[[-23 -15]
 [-26  50]]
|
[[-26  50]
 [-23 -15]]

[[-21   2 -19  -5  27  33 -50]
 [  5 -29  14  29   0 -19 -55]
 [-45   5 -37  12  20 -22   5]
 [ 21 -47  20  34 -11 -17 -26]
 [  4 -48   2  42  -7 -27 -17]
 [ 14 -50   7  41 -12 -23  -3]
 [ -3  -4  10   4  16  13 -66]
 [ 12 -37  17  31  -3 -16 -47]]
|
[[ 12 -37  17  31  -3 -16 -47]
 [ -3  -4  10   4  16  13 -66]
 [ 14 -50   7  41 -12 -23  -3]
 [  4 -48   2  42  -7 -27 -17]
 [ 21 -47  20  34 -11 -17 -26]
 [-45   5 -37  12  20 -22   5]
 [  5 -29  14  29   0 -19 -55]
 [-21   2 -19  -5  27  33 -50]]

[[ 13   8   3  27   6  27   2]
 [ 21  -1   1  46  23  28  -9]
 [ -2   0 -10  54  -1  20   2]
 [  6 -15  47 -29   0 -19  20]
 [-16   0 -53 -31   5 -28 -36]]
|
[[-16   0 -53 -31   5 -28 -36]
 [  6 -15  47 -29   0 -19  20]
 [ -2   0 -10  54  -1  20   2]
 [ 21  -1   1  46  23  28  -9]
 [ 13   8   3  27   6  27   2]]

[[ 15  20   5  54  34 -16 -17 -12   4  27   6   5  22 -12  19]
 [ 20 -24 -34 -31  -4 -44  48  19  25  -5  24  27 -33  26 -33]
 [-28  19   3  32  17   3 -18 -20 -51  12 -42 -29  29 -19  32]
 [ 37  63 -17  -6 -30  12 -38 -20  27 -34  26  17  36 -22  49]
 [ 29  15 -46 -20 -21 -42  23   4  22 -24  24  24   6   9  10]]
|
[[ 29  15 -46 -20 -21 -42  23   4  22 -24  24  24   6   9  10]
 [ 37  63 -17  -6 -30  12 -38 -20  27 -34  26  17  36 -22  49]
 [-28  19   3  32  17   3 -18 -20 -51  12 -42 -29  29 -19  32]
 [ 20 -24 -34 -31  -4 -44  48  19  25  -5  24  27 -33  26 -33]
 [ 15  20   5  54  34 -16 -17 -12   4  27   6   5  22 -12  19]]

[[-20 -36  -7  -9  33]
 [ 13  20  54  18 -58]
 [  4 -12   6  -4  48]
 [ 28   0   8 -61  -2]
 [-11 -51 -48   0 -42]]
|
[[-11 -51 -48   0 -42]
 [ 28   0   8 -61  -2]
 [  4 -12   6  -4  48]
 [ 13  20  54  18 -58]
 [-20 -36  -7  -9  33]]

[[-32  18]
 [-22  -4]
 [ 51   7]]
|
[[ 51   7]
 [-22  -4]
 [-32  18]]
---
[[-37 -36   7 -34  54  38  56 -17]
 [-44  35 -34  11  43 -42   0 -44]]
|
[[-17 -37 -36   7 -34  54  38  56]
 [-44 -44  35 -34  11  43 -42   0]]

[[ -9 -38 -13  16  28  30  47]
 [ -6  43  28  29  14  13  10]
 [ 31   2  25 -12 -37 -48 -24]
 [-20 -59 -16  -5   7  35  22]]
|
[[ 47  -9 -38 -13  16  28  30]
 [ 10  -6  43  28  29  14  13]
 [-24  31   2  25 -12 -37 -48]
 [ 22 -20 -59 -16  -5   7  35]]

[[-11 -41  11  28  18  28  54 -48]
 [ 33  45 -31 -17  14 -36 -46 -16]]
|
[[-48 -11 -41  11  28  18  28  54]
 [-16  33  45 -31 -17  14 -36 -46]]

[[ -1 -39  35  26  -5   8 -34   3   3  -2  -5 -13  -8  -6]
 [ 17  -5  -7 -13  -6  19  -5   9  21 -13  13  11  11   7]
 [  5  14  10 -12 -24  -5   1 -10   1   1  10  15  12  10]
 [ 39  -9 -37 -23  -9  56  -4  32  53 -22  24  18  17  10]
 [ 13   3 -18  10 -29  -7  -8 -14   6  14  21  29  27  19]]
|
[[ -6  -1 -39  35  26  -5   8 -34   3   3  -2  -5 -13  -8]
 [  7  17  -5  -7 -13  -6  19  -5   9  21 -13  13  11  11]
 [ 10   5  14  10 -12 -24  -5   1 -10   1   1  10  15  12]
 [ 10  39  -9 -37 -23  -9  56  -4  32  53 -22  24  18  17]
 [ 19  13   3 -18  10 -29  -7  -8 -14   6  14  21  29  27]]

[[  1  29 -58 -58   5 -30  -8]
 [-21 -37 -22   4   3 -34  30]
 [-22 -38 -23   4   3 -35  30]
 [ 34 -24  18  23 -21  33  63]
 [-34  28   1  20 -35   0 -28]
 [  0  29  23  64 -40  41 -10]
 [-17  23  25  41 -15  16 -37]
 [-35  15 -13 -17 -36  -9  -8]
 [ 25  15  -3 -16  57  -9 -35]
 [ 16  18 -20 -12  19  -7 -12]]
|
[[ -8   1  29 -58 -58   5 -30]
 [ 30 -21 -37 -22   4   3 -34]
 [ 30 -22 -38 -23   4   3 -35]
 [ 63  34 -24  18  23 -21  33]
 [-28 -34  28   1  20 -35   0]
 [-10   0  29  23  64 -40  41]
 [-37 -17  23  25  41 -15  16]
 [ -8 -35  15 -13 -17 -36  -9]
 [-35  25  15  -3 -16  57  -9]
 [-12  16  18 -20 -12  19  -7]]

[[ 18  64  40]
 [-23  67 -65]
 [ 52 -41  -2]]
|
[[ 40  18  64]
 [-65 -23  67]
 [ -2  52 -41]]

[[ 40  16 -15 -21 -21 -18 -16 -22  -3  37]
 [ 10  52 -23   0  13 -15 -48   1 -18 -11]
 [ 10 -25  51  21 -31 -12  14  25  -8  24]
 [ -9  -4  26  35   5  16   2   2  12  -3]
 [-29   7 -23  10  48  10  -5 -21  10 -30]
 [-12 -16  -2   3 -15  64  35  -7  45 -12]
 [-22 -52   5  -3  -1  40  57 -15  37  -4]]
|
[[ 37  40  16 -15 -21 -21 -18 -16 -22  -3]
 [-11  10  52 -23   0  13 -15 -48   1 -18]
 [ 24  10 -25  51  21 -31 -12  14  25  -8]
 [ -3  -9  -4  26  35   5  16   2   2  12]
 [-30 -29   7 -23  10  48  10  -5 -21  10]
 [-12 -12 -16  -2   3 -15  64  35  -7  45]
 [ -4 -22 -52   5  -3  -1  40  57 -15  37]]

[[-31  21  -1 -18  29  31  14]
 [ 40 -58 -39  21  -7 -32 -41]
 [  6  -6   5  26  12  -2  18]]
|
[[ 14 -31  21  -1 -18  29  31]
 [-41  40 -58 -39  21  -7 -32]
 [ 18   6  -6   5  26  12  -2]]
